Below are the code and all the weights of a small trained network. Each question names an input and a class and asks about switching units off, where a switched-off unit gives its printed mean instead of its output.

import numpy as np


def w(rows, s, z=0):
    codes = np.array(rows[::2]) - 128.0
    scale = np.full(codes.shape[1], s)
    scale[-1] = z or s
    return codes * scale


def f(y):
    return np.maximum(y, 0)


def log_softmax(a):
    a = a - a.max(-1, keepdims=True)
    return a - np.log(np.exp(a).sum(-1, keepdims=True))


def net(x, mask):
    res = np.array(x, float).reshape(1, 3) / 4 @ E
    y = f(res @ A[0][:, :-1].T + A[0][:, -1])
    res = res + np.where(mask, y, B[0][:, -1]) @ B[0][:, :-1]
    return log_softmax(res[-1] @ U[:, :-1].T + U[:, -1])


A, B = {}, {}
E = w([
[180,201,164,243,133,163,146],'x0',
[140,137,181,37,144,248,239],'x1',
[151,51,53,172,125,255,74],'x2',
],0.0095)
A[0] = w([
[160,78,52,158,117,169,134,2],'N1',
[164,91,31,166,114,182,160,97],'N2',
[105,178,161,112,134,22,173,56],'N3',
[138,137,184,137,147,74,196,78],'N4',
[78,161,134,120,88,110,162,93],'N5',
[106,150,106,225,99,84,91,38],'N6',
[113,138,71,140,78,60,3,113],'N7',
[136,104,198,129,129,87,171,67],'N8',
[155,107,187,121,128,162,168,48],'N9',
[132,121,170,62,163,203,163,38],'N10',
[188,191,159,223,145,155,153,105],'N11',
[115,151,157,118,132,194,208,96],'N12',
[69,93,93,49,80,107,88,15],'N13',
[90,86,93,85,144,120,146,64],'N14',
],0.013,0.0081)
B[0] = w([
[142,109,63,165,133,192,222,177],'N1',
[146,66,54,165,134,110,187,209],'N2',
[160,90,64,185,129,181,171,214],'N3',
[117,91,103,193,151,150,166,183],'N4',
[72,134,97,156,169,146,157,157],'N5',
[176,207,139,72,120,192,115,210],'N6',
[192,189,140,87,152,143,108,252],'N7',
[109,135,107,159,138,152,141,161],'N8',
[180,163,127,112,94,171,59,166],'N9',
[159,221,89,106,124,101,116,212],'N10',
[46,72,220,72,44,4,218,226],'N11',
[170,211,131,99,178,146,94,213],'N12',
[72,114,149,68,43,168,226,185],'N13',
[68,98,155,75,46,112,176,168],'N14',
],0.011,0.013)
U = w([
[192,199,126,97,160,145,77,78],'0',
[155,82,64,224,157,160,143,99],'1',
[96,91,174,74,93,98,131,102],'2',
[147,97,130,107,222,84,85,250],'3',
[104,52,189,195,227,112,10,91],'4',
],0.013,0.021)

Each question gives the input, the list of numbers given to net, and the class t.
The units are the neurons (one row each of A and B). Each row of codes is followed by its name. A weight is (code - 128) times the scale printed after its matrix; where a second scale follows, it is the last column's (A, B and U).
mask holds one flag per neuron, in row order. A switched-off neuron (its flag False) gives its mean, the last column of its row in B, instead of its output. The means were averaged over made-up inputs and are rounded, as every weight is.
A unit's drop is (log p(t) with every unit on - log p(t) with that unit switched off) / (log p(t) with every unit on - log p(t) with every unit switched off).
The circuit of an input: a set's keep is (log p(t) with only the set's units on - log p(t) with every unit switched off) / (log p(t) with every unit on - log p(t) with every unit switched off). Starting from the 12 units with the biggest drops (on a tie, the unit counted first), units are removed one at a time, each time the one whose removal leaves the highest keep (on an exact tie, the one counted first), for as long as the keep stays at least 0.8.
units of the circuit, in order: the units of the circuit, biggest drop first
unit that matters most: the unit with the biggest drop
top k neurons: the k neurons with the biggest drops, biggest first
drop when u is switched off: that unit's drop, to one decimal
input [0,-2,1], class 3: top 2 neurons => [N10, N12]
input [-7,5,-7], class 1: unit that matters most => N3
input [1,1,2], class 3: top 2 neurons => [N3, N1]
input [-3,-1,-4], class 1: units of the circuit, in order => [N11, N3]
input [-5,-5,4], class 0: top 2 neurons => [N7, N11]
input [-7,-7,-8], class 1: top 2 neurons => [N3, N11]
input [-4,1,4], class 1: units of the circuit, in order => [N11, N7]
input [-7,-7,4], class 0: top 3 neurons => [N7, N11, N6]
input [7,2,-6], class 2: top 3 neurons => [N11, N2, N1]
input [1,-2,2], class 3: units of the circuit, in order => [N3, N10, N13]
input [4,7,6], class 0: top 4 neurons => [N12, N10, N9, N3]
input [-5,7,3], class 0: top 2 neurons => [N10, N11]
input [8,7,0], class 2: top 4 neurons => [N11, N7, N6, N3]
input [6,-5,-1], class 2: top 3 neurons => [N11, N12, N10]
input [6,8,7], class 0: units of the circuit, in order => [N12]
input [6,2,-4], class 2: drop when N11 is switched off => 2.5
input [-6,-7,-5], class 0: drop when N13 is switched off => 0.0
input [-1,2,1], class 3: drop when N13 is switched off => 0.1
